Below is a small trained network, with its code and all its weights. Each question gives an input and a target symbol and asks what happens when units are switched off, that is, made to give their printed mean instead of their output.

import numpy as np


def w(rows, s, z=0):
    codes = np.array(rows[::2]) - 128.0
    scale = np.full(codes.shape[1], s)
    scale[-1] = z or s
    return codes * scale


def f(y):
    return np.maximum(y, 0)


def softmax(a):
    e = np.exp(a - a.max(-1, keepdims=True))
    return e / e.sum(-1, keepdims=True)


def log_softmax(a):
    a = a - a.max(-1, keepdims=True)
    return a - np.log(np.exp(a).sum(-1, keepdims=True))


def net(x, mask):
    ids = ['Φγεηλμπ'.index(c) for c in x.split()]
    T = len(ids)
    res = E[ids] + P[:T]
    u = 0
    for l in range(2):
        q, k, v = (res @ M[l].T for M in (Q, K, V))
        z = softmax(np.where(np.tri(T) > 0, q @ k.T / 4**0.5, -1e9)) @ v
        res = res + np.where(mask[u], z, O[l][:, -1]) @ O[l][:, :-1]
        u += 1
        y = f(res @ A[l][:, :-1].T + A[l][:, -1])
        res = res + np.where(mask[u : u + 4], y, B[l][:, -1]) @ B[l][:, :-1]
        u += 4
    return log_softmax(res[-1] @ U[:, :-1].T + U[:, -1])


Q, K, V, O, A, B = {}, {}, {}, {}, {}, {}
E = w([
[52,195,225,164,246,197],'Φ',
[183,232,165,18,123,117],'γ',
[179,194,209,131,106,83],'ε',
[59,130,148,144,117,141],'η',
[148,168,66,57,44,85],'λ',
[102,40,184,158,43,148],'μ',
[215,88,195,161,190,206],'π',
],0.012)
P = w([
[135,141,114,128,168,105],'0',
[124,210,54,203,87,161],'1',
[95,109,139,126,112,185],'2',
[120,168,141,167,74,192],'3',
[145,83,75,180,190,56],'4',
[69,122,168,88,110,137],'5',
[105,78,155,77,164,88],'6',
[176,216,32,220,67,193],'7',
[61,103,198,88,132,161],'8',
[111,188,189,147,66,218],'9',
[154,39,94,157,199,12],'10',
[69,189,200,63,108,130],'11',
[98,107,210,28,133,87],'12',
[161,185,14,164,105,221],'13',
],0.012)
Q[0] = w([
[66,98,211,58,114,64],'L0H0',
[123,170,144,139,22,250],'L0H0',
[132,56,146,112,163,8],'L0H0',
[121,155,168,222,58,81],'L0H0',
],0.012)
K[0] = w([
[113,136,218,58,22,249],'L0H0',
[100,52,174,30,249,8],'L0H0',
[120,190,124,159,93,203],'L0H0',
[77,61,51,77,154,148],'L0H0',
],0.011)
V[0] = w([
[117,143,110,134,110,129],'L0H0',
[150,178,180,153,64,174],'L0H0',
[82,120,1,91,150,244],'L0H0',
[96,131,100,152,156,116],'L0H0',
],0.0074)
O[0] = w([
[130,139,115,128,162,127,143],'L0H0',
[209,180,137,146,137,83,253],'L0H0',
[127,132,2,26,167,197,6],'L0H0',
[139,90,98,104,136,168,85],'L0H0',
],0.0072,0.0025)
A[0] = w([
[115,72,113,100,31,85,131],'L0N0',
[255,160,149,134,128,162,180],'L0N1',
[64,24,106,128,62,121,127],'L0N2',
[16,109,97,192,132,75,2],'L0N3',
],0.0075,0.0051)
B[0] = w([
[255,174,234,144,139,103,207],'L0N0',
[43,64,41,108,138,198,254],'L0N1',
[119,138,195,167,86,48,166],'L0N2',
[161,93,43,42,67,116,131],'L0N3',
],0.0063,0.0051)
Q[1] = w([
[115,82,103,161,215,67],'L1H0',
[147,67,130,59,224,2],'L1H0',
[135,81,206,86,155,105],'L1H0',
[138,164,177,54,168,138],'L1H0',
],0.015)
K[1] = w([
[162,208,81,177,65,148],'L1H0',
[116,187,126,191,47,254],'L1H0',
[126,170,169,69,72,217],'L1H0',
[79,100,173,97,75,135],'L1H0',
],0.013)
V[1] = w([
[248,185,190,70,172,159],'L1H0',
[43,156,120,124,171,69],'L1H0',
[166,159,108,160,159,152],'L1H0',
[106,89,150,138,160,158],'L1H0',
],0.016)
O[1] = w([
[30,69,46,126,203,5,254],'L1H0',
[255,143,197,51,166,100,112],'L1H0',
[61,185,201,104,169,48,138],'L1H0',
[161,145,98,174,206,144,79],'L1H0',
],0.0099,0.0051)
A[1] = w([
[102,222,19,22,192,203,217],'L1N0',
[245,108,86,195,100,73,92],'L1N1',
[228,134,146,65,31,134,113],'L1N2',
[105,254,145,97,125,93,3],'L1N3',
],0.0087,0.0066)
B[1] = w([
[90,98,148,47,253,132,254],'L1N0',
[234,98,164,174,133,135,172],'L1N1',
[117,214,77,124,71,140,203],'L1N2',
[71,65,141,146,62,83,169],'L1N3',
],0.011,0.0064)
U = w([
[79,185,120,170,161,149,35],'Φ',
[70,83,117,34,61,159,127],'γ',
[187,113,125,117,156,115,14],'ε',
[151,119,135,79,97,188,39],'η',
[144,141,2,123,104,74,230],'λ',
[125,113,156,155,76,116,150],'μ',
[158,47,32,154,129,205,255],'π',
],0.0098,0.0063)

Each question gives the input, a string of symbols that net reads in full, and the target symbol t.
The units are the heads (4 rows each of Q, K, V and O) and the neurons (one row each of A and B). Each row of codes is followed by its name. A weight is (code - 128) times the scale printed after its matrix; where a second scale follows, it is the last column's (O, A, B and U).
mask holds one flag per unit, layer by layer, with each layer's heads first. A switched-off unit (its flag False) gives its mean, the last column of its rows in O or B, instead of its output. The means were averaged over made-up inputs and are rounded, as every weight is.
A unit's drop is (log p(t) with every unit on - log p(t) with that unit switched off) / (log p(t) with every unit on - log p(t) with every unit switched off).
The circuit of an input: a set's keep is (log p(t) with only the set's units on - log p(t) with every unit switched off) / (log p(t) with every unit on - log p(t) with every unit switched off). Starting from all 10 units, units are removed one at a time, each time the one whose removal leaves the highest keep (on an exact tie, the one counted first), for as long as the keep stays at least 0.8.
circuit, biggest first: the units of the circuit, biggest drop first
most important unit: the unit with the biggest drop
top k neurons: the k neurons with the biggest drops, biggest first
k most important neurons of layer l: the k neurons of layer l with the biggest drops, biggest first
input η λ λ π ε μ ε, target Φ: circuit, biggest first : (L1H0; L0N1)
input Φ μ ε λ ε ε η λ λ λ ε ε Φ Φ, target μ: circuit, biggest first : (L0H0; L1N0)
input η Φ μ ε Φ γ ε λ λ ε π λ ε η, target Φ: top 2 neurons : (L0N1; L0N0)
input μ ε λ, target π: top neuron : (L1N1)
input Φ π γ, target ε: circuit, biggest first : (L1H0; L0N0; L0H0)
input η λ μ η ε λ γ γ π Φ ε Φ ε γ, target μ: top 2 neurons : (L1N0; L0N0)
input λ λ π λ π ε η η γ μ, target η: circuit, biggest first : (L1H0; L0N0)
input Φ ε Φ ε ε λ ε Φ λ ε Φ μ η γ, target γ: 3 most important neurons of layer 1 : (L1N3; L1N0; L1N1)
input π λ η λ γ ε λ λ ε Φ ε γ ε, target ε: circuit, biggest first : (L1H0; L0H0)
input λ λ μ Φ Φ, target γ: circuit, biggest first : (L1H0; L0N0)
input Φ ε γ λ μ Φ η Φ λ, target λ: top 2 neurons : (L0N1; L1N2)
input μ γ γ ε, target π: circuit, biggest first : (L1H0; L0N1)
input Φ λ Φ η λ π γ η η Φ μ μ γ, target ε: circuit, biggest first : (L1H0; L0H0)
input π η λ λ ε π μ ε, target μ: circuit, biggest first : (L0H0; L1H0; L0N0; L1N3)
input λ λ π, target γ: top 3 neurons : (L0N1; L0N0; L1N1)
input γ λ λ ε μ μ η λ λ γ γ, target γ: circuit, biggest first : (L1H0; L0H0; L1N0)
input λ λ μ λ π ε η λ, target Φ: circuit, biggest first : (L1H0; L0N1; L1N0)
input Φ λ λ η γ ε μ Φ γ Φ π Φ Φ, target ε: top 3 neurons : (L0N0; L1N2; L1N0)
input π ε γ η ε π ε μ λ λ Φ π, target π: top 3 neurons : (L0N1; L1N2; L0N0)
input ε γ η Φ ε μ, target μ: most important unit : L0N2
input λ μ λ η λ Φ ε λ Φ λ λ ε λ λ, target γ: most important unit : L1H0
